Here is a tiny trained network, its code and every weight. The questions are about switching its units off for an input and a class, where a switched-off unit gives its printed mean instead of its output.

import numpy as np


def w(rows, s, z=0):
    codes = np.array(rows[::2]) - 128.0
    scale = np.full(codes.shape[1], s)
    scale[-1] = z or s
    return codes * scale


def norm(h):
    return h / np.sqrt((h * h).mean(-1, keepdims=True) + 1e-5)


def f(y):
    return y / 2 * (1 + np.tanh(0.7978845608 * (y + 0.044715 * y**3)))


def log_softmax(a):
    a = a - a.max(-1, keepdims=True)
    return a - np.log(np.exp(a).sum(-1, keepdims=True))


def net(x, mask):
    res = np.array(x, float).reshape(1, 5) / 4 @ E
    u = 0
    for l in range(3):
        y = f(norm(res) @ A[l][:, :-1].T + A[l][:, -1])
        res = res + np.where(mask[u : u + 4], y, B[l][:, -1]) @ B[l][:, :-1]
        u += 4
    return log_softmax(norm(res)[-1] @ U[:, :-1].T + U[:, -1])


A, B = {}, {}
E = w([
[180,190,23,12],'x0',
[135,119,167,60],'x1',
[78,99,214,65],'x2',
[84,254,125,133],'x3',
[98,138,70,41],'x4',
],0.0081)
A[0] = w([
[66,145,230,176,3],'0.n0',
[62,214,69,76,38],'0.n1',
[98,49,91,55,107],'0.n2',
[59,153,255,132,85],'0.n3',
],0.01,0.0044)
B[0] = w([
[177,59,255,118,209],'0.n0',
[44,155,48,133,241],'0.n1',
[185,105,134,89,207],'0.n2',
[38,114,228,99,254],'0.n3',
],0.0082,0.0039)
A[1] = w([
[163,176,113,110,160],'1.n0',
[152,105,98,247,13],'1.n1',
[113,116,171,153,62],'1.n2',
[178,151,165,102,254],'1.n3',
],0.014,0.0034)
B[1] = w([
[89,101,124,192,208],'1.n0',
[249,189,169,94,253],'1.n1',
[113,174,173,159,199],'1.n2',
[106,73,74,189,236],'1.n3',
],0.014,0.0032)
A[2] = w([
[121,215,17,124,102],'2.n0',
[129,238,34,59,1],'2.n1',
[166,153,111,150,101],'2.n2',
[2,150,92,89,159],'2.n3',
],0.0083,0.0039)
B[2] = w([
[10,141,129,215,243],'2.n0',
[49,153,83,213,211],'2.n1',
[120,166,95,165,131],'2.n2',
[154,182,121,57,254],'2.n3',
],0.012,0.0041)
U = w([
[105,92,233,160,219],'0',
[250,177,145,143,179],'1',
[173,27,62,45,163],'2',
[156,123,83,187,5],'3',
[55,191,56,133,216],'4',
[108,173,153,20,3],'5',
],0.021,0.0046)

Each question gives the input, the list of numbers given to net, and the class t.
The units are the neurons (one row each of A and B). Each row of codes is followed by its name. A weight is (code - 128) times the scale printed after its matrix; where a second scale follows, it is the last column's (A, B and U).
mask holds one flag per neuron, layer by layer. A switched-off neuron (its flag False) gives its mean, the last column of its row in B, instead of its output. The means were averaged over made-up inputs and are rounded, as every weight is.
A unit's drop is (log p(t) with every unit on - log p(t) with that unit switched off) / (log p(t) with every unit on - log p(t) with every unit switched off).
The circuit of an input: a set's keep is (log p(t) with only the set's units on - log p(t) with every unit switched off) / (log p(t) with every unit on - log p(t) with every unit switched off). Starting from all 12 units, units are removed one at a time, each time the one whose removal leaves the highest keep (on an exact tie, the one counted first), for as long as the keep stays at least 0.8.
units of the circuit, in order: the units of the circuit, biggest drop first
most important unit: the unit with the biggest drop
k most important neurons: the k neurons with the biggest drops, biggest first
top k neurons in layer l: the k neurons of layer l with the biggest drops, biggest first
drop of u: that unit's drop, to one decimal
input [5,5,-7,-1,-5], class 3: most important unit : 0.n1
input [1,6,-6,6,-6], class 3: units of the circuit, in order : 2.n3; 1.n3
input [6,-8,-5,-3,-3], class 1: top 2 neurons in layer 1 : 1.n1; 1.n3
input [-3,-6,1,-2,-1], class 1: 3 most important neurons : 1.n1; 2.n0; 0.n3
input [0,-6,7,6,4], class 5: units of the circuit, in order : 2.n3; 2.n0
input [-2,-8,-2,-4,7], class 1: units of the circuit, in order : 1.n1; 0.n1
input [-1,0,-5,-4,8], class 2: 2 most important neurons : 0.n2; 0.n1
input [2,-5,-4,2,-2], class 1: 4 most important neurons : 1.n1; 0.n1; 0.n3; 1.n3
input [3,-6,7,2,-3], class 5: top 2 neurons in layer 1 : 1.n0; 1.n1
input [6,5,5,0,7], class 4: top 2 neurons in layer 2 : 2.n1; 2.n0
input [1,5,2,1,8], class 4: 4 most important neurons : 0.n3; 0.n0; 2.n1; 0.n1
input [2,6,-4,-6,-4], class 2: top 2 neurons in layer 2 : 2.n0; 2.n1
input [-4,1,-5,-4,6], class 2: 2 most important neurons : 0.n2; 1.n2
input [-1,6,-1,-8,-2], class 2: top neuron in layer 2 : 2.n0
input [-6,7,-8,2,-3], class 1: 2 most important neurons : 1.n1; 2.n0
input [4,-8,-8,0,-5], class 1: 2 most important neurons : 1.n1; 0.n1
input [-5,-4,-8,-7,-2], class 1: drop of 1.n1 : 0.2
input [-3,-4,-6,8,-6], class 1: drop of 1.n1 : 0.3
input [-3,1,-8,4,1], class 1: drop of 0.n1 : 0.2
input [8,7,-5,-3,5], class 4: most important neuron : 2.n0
